Below are the code and all the weights of a small trained network. Each question names an input and a target symbol and asks about switching units off, where a switched-off unit gives its printed mean instead of its output.

import numpy as np


def w(rows, s, z=0):
    codes = np.array(rows[::2]) - 128.0
    scale = np.full(codes.shape[1], s)
    scale[-1] = z or s
    return codes * scale


def f(y):
    return y / 2 * (1 + np.tanh(0.7978845608 * (y + 0.044715 * y**3)))


def softmax(a):
    e = np.exp(a - a.max(-1, keepdims=True))
    return e / e.sum(-1, keepdims=True)


def log_softmax(a):
    a = a - a.max(-1, keepdims=True)
    return a - np.log(np.exp(a).sum(-1, keepdims=True))


def net(x, mask):
    ids = ['αγδεζηλμξπσφ'.index(c) for c in x.split()]
    T = len(ids)
    res = E[ids] + P[:T]
    r = res
    for j in range(2):
        rows = slice(4 * j, 4 * j + 4)
        q, k, v = (r @ M[0][rows].T for M in (Q, K, V))
        z = softmax(np.where(np.tri(T) > 0, q @ k.T / 4**0.5, -1e9)) @ v
        o = O[0][rows]
        res = res + np.where(mask[j], z, o[:, -1]) @ o[:, :-1]
    y = f(res @ A[0][:, :-1].T + A[0][:, -1])
    res = res + np.where(mask[2:10], y, B[0][:, -1]) @ B[0][:, :-1]
    return log_softmax(res[-1] @ U[:, :-1].T + U[:, -1])


Q, K, V, O, A, B = {}, {}, {}, {}, {}, {}
E = w([
[120,104,141,120],'α',
[250,113,178,162],'γ',
[121,108,133,122],'δ',
[142,142,130,98],'ε',
[128,88,131,82],'ζ',
[116,107,135,126],'η',
[103,82,183,111],'λ',
[129,119,101,125],'μ',
[170,123,78,137],'ξ',
[112,104,191,139],'π',
[84,113,103,202],'σ',
[119,122,153,155],'φ',
],0.027)
P = w([
[209,124,170,162],'0',
[94,112,35,189],'1',
[118,18,169,239],'2',
[209,162,180,114],'3',
[39,151,25,169],'4',
[46,1,136,211],'5',
[200,169,155,91],'6',
],0.012)
Q[0] = w([
[25,203,93,32],'head 0',
[187,163,171,94],'head 0',
[176,121,166,94],'head 0',
[167,114,163,97],'head 0',
[220,255,145,95],'head 1',
[135,11,72,89],'head 1',
[150,241,64,140],'head 1',
[14,192,151,82],'head 1',
],0.0091)
K[0] = w([
[74,148,190,110],'head 0',
[193,66,127,98],'head 0',
[103,99,128,147],'head 0',
[98,101,123,154],'head 0',
[224,8,125,142],'head 1',
[100,128,84,41],'head 1',
[176,142,128,145],'head 1',
[115,109,179,134],'head 1',
],0.016)
V[0] = w([
[130,144,123,87],'head 0',
[187,126,114,167],'head 0',
[128,85,189,121],'head 0',
[203,159,114,140],'head 0',
[121,120,252,157],'head 1',
[149,101,174,155],'head 1',
[112,196,45,197],'head 1',
[149,53,63,61],'head 1',
],0.013)
O[0] = w([
[152,133,136,111,10],'head 0',
[64,158,100,125,253],'head 0',
[76,118,156,122,215],'head 0',
[120,105,60,62,145],'head 0',
[108,2,108,37,128],'head 1',
[131,101,84,81,189],'head 1',
[178,132,77,198,158],'head 1',
[46,209,175,136,185],'head 1',
],0.0097,0.0053)
A[0] = w([
[168,151,191,14,195],'neuron 0',
[190,195,174,49,151],'neuron 1',
[65,154,5,79,84],'neuron 2',
[153,104,179,212,1],'neuron 3',
[98,143,183,153,105],'neuron 4',
[143,196,132,155,150],'neuron 5',
[254,188,76,72,126],'neuron 6',
[87,132,77,170,45],'neuron 7',
],0.0082,0.005)
B[0] = w([
[188,167,166,159,254],'neuron 0',
[173,118,50,177,151],'neuron 1',
[196,148,149,114,191],'neuron 2',
[170,157,70,12,204],'neuron 3',
[98,90,103,113,194],'neuron 4',
[64,127,166,78,217],'neuron 5',
[20,152,75,92,141],'neuron 6',
[117,161,169,117,195],'neuron 7',
],0.011,0.0081)
U = w([
[129,121,141,163,152],'α',
[96,104,60,94,124],'γ',
[141,134,150,150,141],'δ',
[162,161,122,74,134],'ε',
[62,150,193,86,32],'ζ',
[141,127,138,158,159],'η',
[85,68,152,141,79],'λ',
[227,225,241,142,163],'μ',
[128,186,103,75,74],'ξ',
[102,41,90,150,102],'π',
[255,207,107,169,57],'σ',
[209,84,128,241,253],'φ',
],0.0078,0.0065)

Each question gives the input, a string of symbols that net reads in full, and the target symbol t.
The units are the heads (4 rows each of Q, K, V and O) and the neurons (one row each of A and B). Each row of codes is followed by its name. A weight is (code - 128) times the scale printed after its matrix; where a second scale follows, it is the last column's (O, A, B and U).
mask holds one flag per unit, heads first, then neurons. A switched-off unit (its flag False) gives its mean, the last column of its rows in O or B, instead of its output. The means were averaged over made-up inputs and are rounded, as every weight is.
A unit's drop is (log p(t) with every unit on - log p(t) with that unit switched off) / (log p(t) with every unit on - log p(t) with every unit switched off).
The circuit of an input: a set's keep is (log p(t) with only the set's units on - log p(t) with every unit switched off) / (log p(t) with every unit on - log p(t) with every unit switched off). Starting from all 10 units, units are removed one at a time, each time the one whose removal leaves the highest keep (on an exact tie, the one counted first), for as long as the keep stays at least 0.8.
units of the circuit, in order: the units of the circuit, biggest drop first
k most important neurons: the k neurons with the biggest drops, biggest first
which heads matter: for each layer, one digit per head in row order, 1 if its drop is at least 0.15 and else 0, layers parted by /
input ζ φ ζ γ, target ε: units of the circuit, in order => [head 1]
input ζ σ α, target σ: units of the circuit, in order => [head 1; neuron 3]
input π ζ φ σ μ, target μ: units of the circuit, in order => [head 1; neuron 7]
input ζ σ φ μ ζ α, target ζ: units of the circuit, in order => [head 1; neuron 5; neuron 0]
input η ζ μ ε φ, target φ: units of the circuit, in order => [head 1; neuron 3]
input ζ α ζ σ, target φ: units of the circuit, in order => [head 1; neuron 5]
input λ ξ ζ σ ζ σ, target ζ: 2 most important neurons => [neuron 5; neuron 7]
input δ ζ ζ, target ζ: units of the circuit, in order => [head 1; neuron 0]
input λ ζ ε φ ζ γ, target ζ: units of the circuit, in order => [head 1; head 0; neuron 5; neuron 0]
input σ φ λ ξ π ε, target π: which heads matter => 01
input ζ ζ λ ζ ζ α, target ζ: which heads matter => 01
input λ σ γ ζ φ ξ, target φ: which heads matter => 00
input σ σ φ ξ, target ξ: units of the circuit, in order => [neuron 6; head 0]
input γ δ λ λ φ ε, target φ: units of the circuit, in order => [head 1]
input γ γ ζ γ ε φ φ, target ε: which heads matter => 11
input φ ζ γ ζ η ζ γ, target ε: 2 most important neurons => [neuron 0; neuron 2]
input μ ξ φ, target μ: 2 most important neurons => [neuron 7; neuron 6]
input ζ σ π λ, target φ: 3 most important neurons => [neuron 5; neuron 3; neuron 7]
input μ ε ζ ξ μ, target μ: 2 most important neurons => [neuron 7; neuron 2]
input σ μ σ σ ζ π ζ, target μ: 2 most important neurons => [neuron 0; neuron 6]
input ζ ζ ξ, target ζ: most important neuron => [neuron 5]
input ζ φ λ η γ, target γ: 2 most important neurons => [neuron 6; neuron 0]
